Each row is followed by its grade, which names the range that a hidden value of the row falls in. A new part has a new value, new ranges and new names.
[  14  224  183  142   82 -210  242   10  -73   74 -257  -17  165  210
  193   92  -41   88   76    0   72   73  -16  260  -38    7  -55  -73
  -55  136  -21   84 -303  146  -73  -49   16 -137 -149   30 -151] => rinuz
[ 126  -43  176  146 -262   58 -316  141   -7 -305  253  351 -316  -26
   26   89  -75  -43  -65  -15   62  201  157 -243  110  -40   78 -168
  281  -77   70 -124  231 -353   72  255   26   98  -61 -206  -36] => niv
[ 113  210  187  143  -47 -247  239   29  -71 -142 -315  176  276  308
  291   25  105  -99   92  -36   42  110 -100  325  -34   40   75  -19
 -107  113   85  -56 -249  319 -178 -128   27  -62 -190    8 -155] => daku
[  98  231  164  172  -56 -212  230   37 -100 -172 -311  188  266  339
  265   40   60  -68   71  -44   44  148 -125  346  -25   50   66  -35
 -140  125   85  -56 -249  286 -136 -138   15  -84 -173    9 -163] => Gov
[ -18  107   80   83   56 -135  222  -43 -123   -3 -211  -42  204  214
  126  100  -62   41    1  -57   66   32  -96  286   49  -41 -124  -82
  -41  117  -33  105 -228  122   47  -74   32 -223  -80  -20 -159] => niv
[-124 -149  203   73 -183   23  -52  -31  -40 -129    7   88 -279    3
   38  172  -17   61 -101   79  -70  -24  275  -75   97   14  133  -39
  237  -23   75  180  189 -173   73  197   80 -232  143 -115  -73] => sulu
[  24  235  212  166   32 -248  249   31  -36   24 -265   38  163  222
  236   87   15   63   96    8   61   76   -9  265  -48   48   -2  -59
  -61  149   21   55 -275  181  -97  -81   20 -123 -174   38 -128] => vus
[ -90  -14    6  -47   59  -20  -15  -63   98  140   46  -84   38 -146
 -127 -152   88  286   55   33   21 -231   60 -107  -32   -2   78   84
  153  130  130   49  -92   16 -115  -69 -116 -180    9  185   19] => sulu
[ -95  103  157  104   82 -227  265  -45  -42   88 -188 -160  131  158
  176  164  -40   83   26  -37   75  -28  -21  256   52  -12 -170  -98
    4  168  -65  219 -180   56  167  -60   78 -298 -113  -26 -101] => sulu
[  77   65  208 -132  192 -313  298 -117  178  424 -151 -176  180 -190
  254   15  131   67  209   93   64 -129  213   84  -53  -74  -86  -44
  314  -53 -108   34 -367  279 -451   92    5  151 -186   60   18] => rinuz
[ -65  -10  -43 -117  116   61 -267 -165   41  -41   -5 -243  107  -23
  -83 -365  113   86  178 -110  158  -27 -120 -281    5 -120  217  167
   20  122   35  -34    1 -102   76  158  -38  -39  -20  -25  204] => vuga
[ -82  -37  139   36 -209   95  -59  -92   74 -188  105  126 -212  -43
  153  139  -44   26  -88  -33  -78  231  223   30  171   24   88 -129
  250 -171    6   23  224 -150   71  256   13   39   59 -160  139] => rinuz
[ -99  -97 -121 -117   79   60 -101  -91  -15   70  -19 -202   55  -74
 -208 -202   44  225  141   19  146 -182  -90 -197    9  -73   88   95
   99  158   45    6 -191  -36  -86   -1  -51 -170   57   45   62] => vuga
[ -81  -99  177   71 -148   95 -122  -20  -77 -119   35  105 -292    1
    5  139  -94   79 -101   61  -42   72  258 -107   86  -25  123  -68
  226  -69   35  123  150 -227   41  268   47 -136  135 -129  -77] => rinuz
[ 107  282  264  157   28 -301  254   45   19   49 -286  111  192  189
  302   38   83   27  155   37   52   97   38  245  -99   60   69  -37
  -29  108   47  -31 -317  268 -274  -64   -3   17 -230   69 -111] => vus
[ -78 -101 -136  -85   44   86   22  -40  -24  153   46  -25   54 -148
 -293 -109   -5  355   -6   79   23 -301    0  -62  -11  -28   -6   51
  172  119  136   17 -229   51 -234 -158 -156 -243  110  218 -115] => niv
[-141 -239 -211 -125  -22   41   48  -10  -68   68  -41 -145   21  -77
 -300  -48   48  273  106  116  143 -349 -123 -106   47  -11   -3   43
  145  221   86   35 -314   60 -175 -199  -23 -342  122   67  -51] => daku
[   8   12  176 -182  255 -282  278 -196  156  446 -145 -342  188 -186
  249   26   86   41  194   33   96 -118  178   72    9 -139 -162  -56
  311  -58 -201  122 -315  195 -266  171   57   93 -157  -24   70] => rinuz
[  30  -32  102   48 -256  111 -167  -28   82 -277  217  248 -212  -65
  126  103  -58  -32  -80  -71  -22  291  159  -45  190   -8   53 -177
  288 -193   14 -116  243 -212   57  258   -8  164  -12 -200  141] => vuga
[  55  -70  169  114 -210   83 -251   73  -51 -237  169  259 -300   -9
    7  106  -99   -3  -89    8   23  157  190 -191  105  -51   85 -131
  259  -81   50  -30  199 -313   64  271   33    9   23 -183  -67] => vuga
[ -38   60    7 -104  141   94 -231 -188   96   40   71 -127  131 -107
  -84 -383  101  167   63 -118   25  -51    0 -204  -33 -106  204  173
   72   35  104  -29   70  -53   -9  133 -152   -2   -7  131  139] => tiban
[   4  137  145   24  138 -196  259  -66   -5  209 -188 -114  171   52
  169   80  -29  108   82   10   67   -6   47  214   -8  -46 -125  -82
   86   56  -80   97 -309  155 -142    4    5  -75 -125   32  -92] => Fovar
[ -96 -125  234   93 -182    5  -84  -12  -42 -149    8  103 -289   23
   65  162  -16   30  -87   69  -52    9  274 -101   86    6  146  -43
  228  -20   70  166  202 -199   89  229   93 -202  113 -138  -75] => sulu
[-147 -170 -201 -123   46   43  -94  -38  -74   43  -95 -307  -13  -20
 -265 -145   26  235  264   85  278 -190 -189 -268   32  -53   85   69
   67  262  -14    1 -347  -72  -85  -25   37 -227   73  -66  105] => vuga
[ -76   52    4 -136  159   57 -393 -230   98 -102  -23 -359  119   14
   16 -487  167   -4  271 -190  209  110 -153 -381    5 -149  330  220
  -45  116  -14  -54  103 -172  204  308    2   70  -78 -115  380] => tiban
[ -84  156   56  218  -16  -69  185    6 -257 -222 -244   16  194  433
   98  156 -150   26 -100 -140   64  129 -238  393   94   -4 -134 -102
 -237  218    6  168 -129   28  346 -149   58 -425  -51  -63 -235] => Gov
[-121  -22    2  -75   74  -24 -126 -112  101   42   -6 -223   47  -73
  -69 -240  139  177  163  -27  112 -138  -32 -210   -8  -31  171  133
   74  171   74   40  -38  -51   31   40  -35 -144  -21   51  170] => sulu
[  63  177  205   55  105 -264  272  -10   27  202 -219  -30  164   57
  223   71   30   83  135   54   68    0   82  196  -60   -8  -57  -69
   92   64  -38   36 -350  214 -269  -13    5   -5 -176   55 -106] => rinuz
[-179 -267 -236 -164  -12   -6  -82  -40  -73  -61 -140 -375   12   37
 -217 -129  113  111  320   63  337 -217 -288 -270   91  -49   97   79
   42  312  -33    6 -326  -39    4  -58  135 -283   53 -178  172] => daku
[  81  -24  238  191 -177   35 -323  184  -81 -177  176  263 -400   -6
  -47  108 -130   61  -43   70   90  118  224 -323   27  -47  104 -134
  246    8   57  -10  140 -422   62  287   46  -23  -23 -164 -143] => Fovar
[ -27   85   79   70   51 -143  233  -57 -113   -8 -202  -52  217  210
  142  108  -46   16  -13  -74   57   15 -101  303   67  -47 -144  -83
  -29  110  -35  121 -198  132   80  -79   43 -238  -82  -30 -154] => Gov
[ -25   82  113   -5  160 -169  269  -98  -41  230 -179 -166  173   46
  135  109  -65  107   45   -2   65  -37   38  224   26  -81 -187  -95
  104   46 -115  147 -296  125  -80   20   21 -132  -85    6 -117] => tiban
[-167 -168 -175  -60   11    1  157   72  -33  270  -10 -133  -85 -177
 -359   71  -43  489  105  234  130 -411    3  -86  -13   54  -95  -29
  216  251   78   82 -466   32 -305 -263  -80 -368  117  186 -118] => vus
[  -9 -138  117   33 -270   86 -140  -30    6 -310  134  225 -197    0
  100  116    0  -91 -116  -48  -46  150  148  -38  187  -18   92 -111
  258 -137   60  -18  274 -159   97  211   52  -14   51 -204   37] => daku
[  56   51  201  117 -307  -20 -156   38  224 -300  278  278 -257  -94
  271  144   10  -70  -10  -86    9  360  190  -57  193   58   43 -233
  319 -166   11 -154  302 -243  122  249   21  255 -161 -230  263] => sulu
[  -2   15   44 -107   71   82 -168 -197  123  -22  130   46  207 -127
  -44 -364  180   94  -98 -162 -121 -148   48  -68  -12  -94  184  188
  118  -31  216  -14  232   68  -11   27 -194  -65    3  224   32] => daku
[  66  278  251  195   -3 -298  254   54   -2  -22 -285  105  185  245
  295   66   70   21  128   10   55  105  -12  276  -71   78   54  -44
  -79  155   61    2 -269  233 -146 -103   17  -70 -220   47 -111] => sulu
[  -5  275  206  236   17 -211  218   54 -108  -67 -277   54  155  327
  217  110  -46   65   44  -37   65  135  -73  308  -32   53  -15  -73
 -161  197   28   93 -226  111   64  -98   29 -218 -163   18 -170] => vus
[ 170  327  283  144   21 -316  268   51   49   61 -322  181  227  175
  340  -13  129   13  204   68   39  131   64  246 -147   77  145  -11
  -19   67   76 -121 -382  363 -460  -59  -37  142 -253  106 -100] => rinuz
[  29   62  122    3   63 -204  267  -77  -35   72 -213  -41  240  118
  201   73   45  -22   46  -28   42  -33  -19  267   34  -51  -96  -55
   65   49  -30   72 -235  235 -113  -47   40 -116 -113   -8 -122] => Gov
[-156 -111 -123  -85   55  -14  -41  -10    3  126  -57 -281  -43  -78
 -219 -108   41  294  240  107  229 -222  -98 -235   -1  -10   64   52
  102  261   10   37 -322  -62  -99  -56    8 -230   29   13   96] => vus
[ 158  307  302  137   24 -346  285   41   71   79 -311  154  222  154
  364    9  145   -4  200   63   36  104   83  248 -135   74  122  -17
    7   67   66  -90 -355  357 -425  -55  -18  124 -263   94  -90] => vus

New part:
[-129 -330  119 -191 -151  201 -332 -168  -59 -101 -180 -228    2 -127
  196  -71  125   49  181    3    3  103  172  -99 -116  172 -177  -40
   85 -110   43   96  337  146 -293  361 -214  248   54  -32 -302] => T
[  84  318  173   92  108 -111  104 -266 -350 -128   81   75  167    9
   26  -43   25 -241    8   -5   54   25  192  -92  -24  112  -87 -198
  140    0   59 -153   25  227   53  126 -101   21 -249   79   78] => V
[ 115 -189 -196  382  112   81   10  -19   48   21 -160 -117  156  418
 -267   78 -274  203 -138 -229 -248  -93  -82    5   87 -191  305  115
 -149  135 -192  258   61 -235   46 -112  250   24  158  195   26] => E
[  90  -28  -66  255   94   26   37  -82  -72  -12 -105  -45  156  303
 -167   10 -177   67  -77 -156 -151  -57    4  -31   61  -82  189  -10
  -47   91  -92  142   29  -65   54  -33  137   -4   37  133   35] => C
[  64  164   87  137   93  -44   71 -171 -226  -52  -46   22  166  182
  -48  -66  -70  -78  -23  -82  -63  -18  109  -62   35   42   48 -147
   78   44    6    0   15  132   63   72   -2  -29 -108   75   46] => Z
[  13 -130   54    8   20  -65    9    5  -56  -41    6   42  -56    9
  -30  -96  -44  -21  107  -16   85  -23  -59  -52   10   13  -26   36
  -62   37   28   19   44  -44   68  -16   70   19    9  -31   21] => W
[ 108   95    0  222  107  -27   64 -172 -171  -65    2   -1  164  171
  -88   11  -97  -53  -69  -97  -57  -16   70  -61   25  -35   81  -38
   16   57  -44   14   37    2   42    9   55   44  -88  136   75] => Y
[ 135   86  -43 -304  -36 -230 -118  -10  -99 -258   43  205  206   44
 -420  -31  306 -286  357  154  326  327  108 -353  -45   77  155 -179
 -272  262  224  202  176  312  170  -22  229   -6  171 -170 -333] => A
[  64  130   65  165  113  -59   60 -152 -213  -51  -45   10  160  184
  -84  -56  -74  -68  -11  -88  -80  -19   90  -47   34   26   44 -106
   33   72  -24   24   50  103   77   61   19  -19  -83   71   32] => C
[-157 -352  112 -185 -159  157 -473 -222 -106 -112 -234 -269  135  -42
  127 -121  208   41  227   17   13  135  217 -138 -106  171 -185  -64
   44 -104   48  194  487  210 -260  431 -194  292   26  -45 -352] => V
[ -59 -356 -115  167  -21   74  270  -20  -25   42   61   24   22  -46
  227   60  -35  238  117  -53  227  -42   46  -50  -23  -20 -136  127
    3   69 -117 -138   31 -323  -73  -92 -136   46  155  117  100] => T
[ 108  226   98  -71 -233   -9   42   46   21  128  302  175 -346 -372
  190  285 -108 -480   75  206  305  -54  -33 -185 -221    8  -18  -45
  -17 -464   68  -64 -341 -181 -106  -51   16  267 -202  -72   96] => P
[  90  144   55  185  104  -36   65 -175 -212  -79  -11    6  158  149
  -79   -4  -85  -95  -39  -84  -56  -25   98  -52   11   14   46 -106
   44   39  -25   -5   32   77   50   50   19   13 -113  117   59] => P
[  27 -120   48   43   32  -64   28   -6  -82  -91   42   30  -53  -47
  -50  -24  -39  -57  116   -9  105  -31  -34  -39  -34   24  -63   36
  -79   31   -3  -23   68  -52   56  -15   49   45   -2   15   20] => E
[  30 -115   51 -123  -35  149  -34  -55  -11 -133  -79  -52  -65  -47
   12  -16  -36   -5   66  -52  -41   79   62  -77  -52   92   36  -54
   42   55   60   35   27   96 -147   96  -35   39  114   -6 -174] => C
[  16  -19   53 -168  -16  186  -18  -30    5  -41  144  139 -100 -133
   70 -336  -68 -210   30  -48   93   25  -12  -82   31   12  -40   11
   99  148  241  101 -241  -40  -67  -79   -5 -100 -173 -187  203] => Z
[  75 -159   -7    6  -66   28  -17  -77  -56 -191   61   25   52  -20
  -69   41    1  -45   76    6  247  -12   11 -137  -60  -11   20  -31
  -35  -38   81  -34   43  -64   -8  -53   86  100  -31  137   51] => Y
[  26 -129   43   48   32  -66   18    0  -74  -81   46   28  -63  -53
  -52  -23  -43  -61  117   -6  104  -33  -44  -38  -36   17  -66   51
  -90   25   -7  -15   70  -67   55  -18   55   55   -3    8   22] => E
[ -76 -351  -89  106  -44   70  248   17   -4   67   17   33   -4  -13
  216   18  -38  242  138  -47  204  -40   29  -57   -8   -2 -104   94
    1   62  -90  -96    7 -277  -58  -80 -118   10  183   67   62] => Z
[  74   61   18  202   93  -22   62 -128 -161  -40  -72  -17  155  225
  -99   -5 -115   -3  -38 -110  -92  -43   62  -43   35  -10   97  -80
   13   52  -56   45   42   34   59   29   55   -5  -32  117   32] => C
[  52  -22   -8   30 -151   36  139    7   14   85  208  105 -190 -242
  211  218  -73 -172   80   99  276  -34    5 -140 -144  -13  -51   38
   -7 -245  -12 -103 -184 -252 -113  -72  -45  197  -40   25   86] => V
[  51 -240    3   21 -117  -49  -13  -32  -70 -207  -87  -22  116  123
 -146  158   21   90  153   20  274  -46   15 -156  -72   21   84 -134
  -92 -118   20  -36  156    2   57  -14  128   98  115  224  -86] => Z
[  68  -41    2 -113    3 -143  -47   -2  -90 -165   28  104   73   13
 -233  -38  121 -148  236   62  200  128   28 -181  -36   49   38  -60
 -179  145   95   93  133  117  118  -16  136   16   89  -74 -149] => Z
[ -31 -233   80 -172 -105  173 -203 -137  -29 -148  -92 -142  -43 -138
  121  -21   70    4  113   -3   23  115  116 -109 -100  123  -80  -16
   63  -47   66   34  196  105 -245  226 -121  198   63   -2 -238] => Y
[  78  -31  -47  221   96    9   33  -83  -72    5 -131  -39  153  327
 -145  -37 -161   94  -70 -155 -161  -39   -3  -38   88  -70  193  -15
  -30  105  -72  145   38  -35   64  -16  133  -21   51  102   15] => W
[-109 -342  180  287   85   87  123  -16  -36  151 -102 -145 -269   34
  359 -179 -364  299 -150 -199 -191 -332 -204  237   94  -22 -174  203
  186 -168 -148 -174  -37 -313  -37   39  -95   33 -118  126  303] => A
[  54  -66   19  -82  -29  146  -25  -65  -17 -116  153   93  -48 -133
   20 -175  -49 -183   28  -29  163   10    0  -99  -18  -11  -32   18
   49   74  181   41 -142  -81  -66  -80   28    2 -157  -47  179] => V
[  88  -55   25  -83   15  133   58  -25    7 -148  -59   -8  -76    2
  -59    0  -98   -3    9  -84  -76   69   17  -62  -18   55  121  -48
   26  118   59   20  -62   74  -98    8   37  -26  135   20 -130] => Z
[ -69 -334  138  345   88   84  134  -48  -47   98    7 -146 -279  -78
  355  -70 -346  227 -159 -170 -117 -328 -185  226   29  -49 -223  266
  149 -197 -183 -237  -19 -388  -72   10 -106  128 -163  190  339] => Y
[   9 -162   61  122   48  -50   48  -10  -80  -47   43   -4  -94  -55
   20  -19  -98  -10   69  -35   69  -95  -66   15  -27    3 -103   88
  -50  -20  -52  -63   62 -132   42  -13   24   70  -37   53   88] => P
[ 114  -13   14  -55   25  122   79  -33   -8 -168  -13    8  -73  -31
  -79   44 -102  -54    3  -73  -54   68   27  -66  -40   47  113  -48
   13  113   50   -1  -77   62  -94  -10   42  -12  109   41 -109] => E
[ 122  -80 -122  327  120   38   16 -105  -42  -26  -85  -82  166  312
 -189   50 -196  103 -130 -179 -176  -50  -22  -23   66 -139  214   78
  -78  107 -133  151   70 -148   32  -59  174   59   45  185   49] => Y
[  40 -168   24  -36  -86   17   -8  -40  -51 -149  -40   26   66   80
  -72   -2   -7   25  105   -7  208  -22    6 -138  -23   18   67 -102
  -18  -38   92    4   37    3   25  -29   92   30   35  105   -3] => W
[  83   81   30  -20 -187    9   79   11   25  107  265  132 -266 -318
  215  248  -74 -311   71  154  294  -21  -16 -172 -178  -14  -39   35
  -17 -342   24  -88 -239 -233 -123  -60  -17  262 -115  -24   83] => Y
[ -12 -210  -57   96  -81   50  192  -10   -9   59  132   57  -82 -146
  222  121  -46   43  105   23  255  -38   23  -91  -80  -15 -109   94
   -4  -82  -64 -121  -55 -288  -91  -75  -94  125   55   69   94] => V
[  52  323  212    8   82 -108   94 -235 -330  -78   -4   91  161   89
   47 -136   21 -192   22  -13   15   34  177 -103   29  138  -38 -259
  181    8  110 -106  -13  300   73  148  -94  -53 -209   10   38] => A
[   1 -163   62   51   24  -43   46   11  -49  -21   -1   21  -92    3
   21  -77  -89   26   76  -37   61  -66  -79  -14   11    8  -43   59
  -36    5   -5  -22   25  -94   51  -21   47   24    8    4   55] => W
[ 100  194   69  169  113  -64   78 -210 -247  -95   28   29  172  112
  -56   -9  -46 -134  -34  -61  -20    6  123  -74    5   27   19 -110
   59   43   -5  -46   38  105   51   61   -4   30 -147  110   63] => V
[  41 -211   20  -34 -104    1  -18  -41  -44 -162  -81    4   88  121
  -85   32    4   80  111   -4  221  -20    1 -149  -20   17   93 -116
  -28  -64   80   -2   79   10   31  -19  111   47   78  143  -44] => A
[  -2 -202  -65  104  -81   44  207  -21  -11   57  138   60  -76 -141
  230  137  -42   52   92   23  259  -30   25 -100  -77  -21  -99  100
   -1  -84  -67 -138  -57 -293  -95  -80  -93  137   59   83   93] => Y
[  -3 -163   72 -164  -58  160  -90  -65   -4 -119 -135  -84  -57  -22
   44  -59  -12   40   81  -51  -58   93   66  -85  -36  110   30  -61
   60   41   73   61   75  129 -166  146  -53   51  130  -28 -219] => W
[  55 -172    2   13  -78   29  -14  -52  -62 -182   11    9   66   20
  -93   62  -10  -22  104    0  230  -36   21 -126  -67    7   28  -78
  -45  -54   59  -13   59  -40    6  -36   83   73    5  144   19] => P
[  45 -240   11    5 -116  -26   -9  -42  -62 -191 -109  -26  117  146
 -115  120   14  118  131    5  246  -38   14 -155  -47   24   99 -137
  -56 -106   36  -31  139   13   41   -5  117   80  118  212  -84] => W
[  95   87    5  232  107  -26   57 -164 -179  -60  -20  -11  175  188
  -98   13 -102  -45  -56 -102  -68  -30   76  -50   24  -27   77  -56
   13   53  -56   28   50   12   49   23   50   31  -80  138   65] => T
[ -11 -143  -19   17 -132   56  161   37   23  100  104   83 -141 -135
  211  114  -68  -15  114   46  232  -40    2 -113  -84    4  -51   34
    0 -143  -22  -69 -136 -233  -87  -66  -63  102   58    4   57] => Z
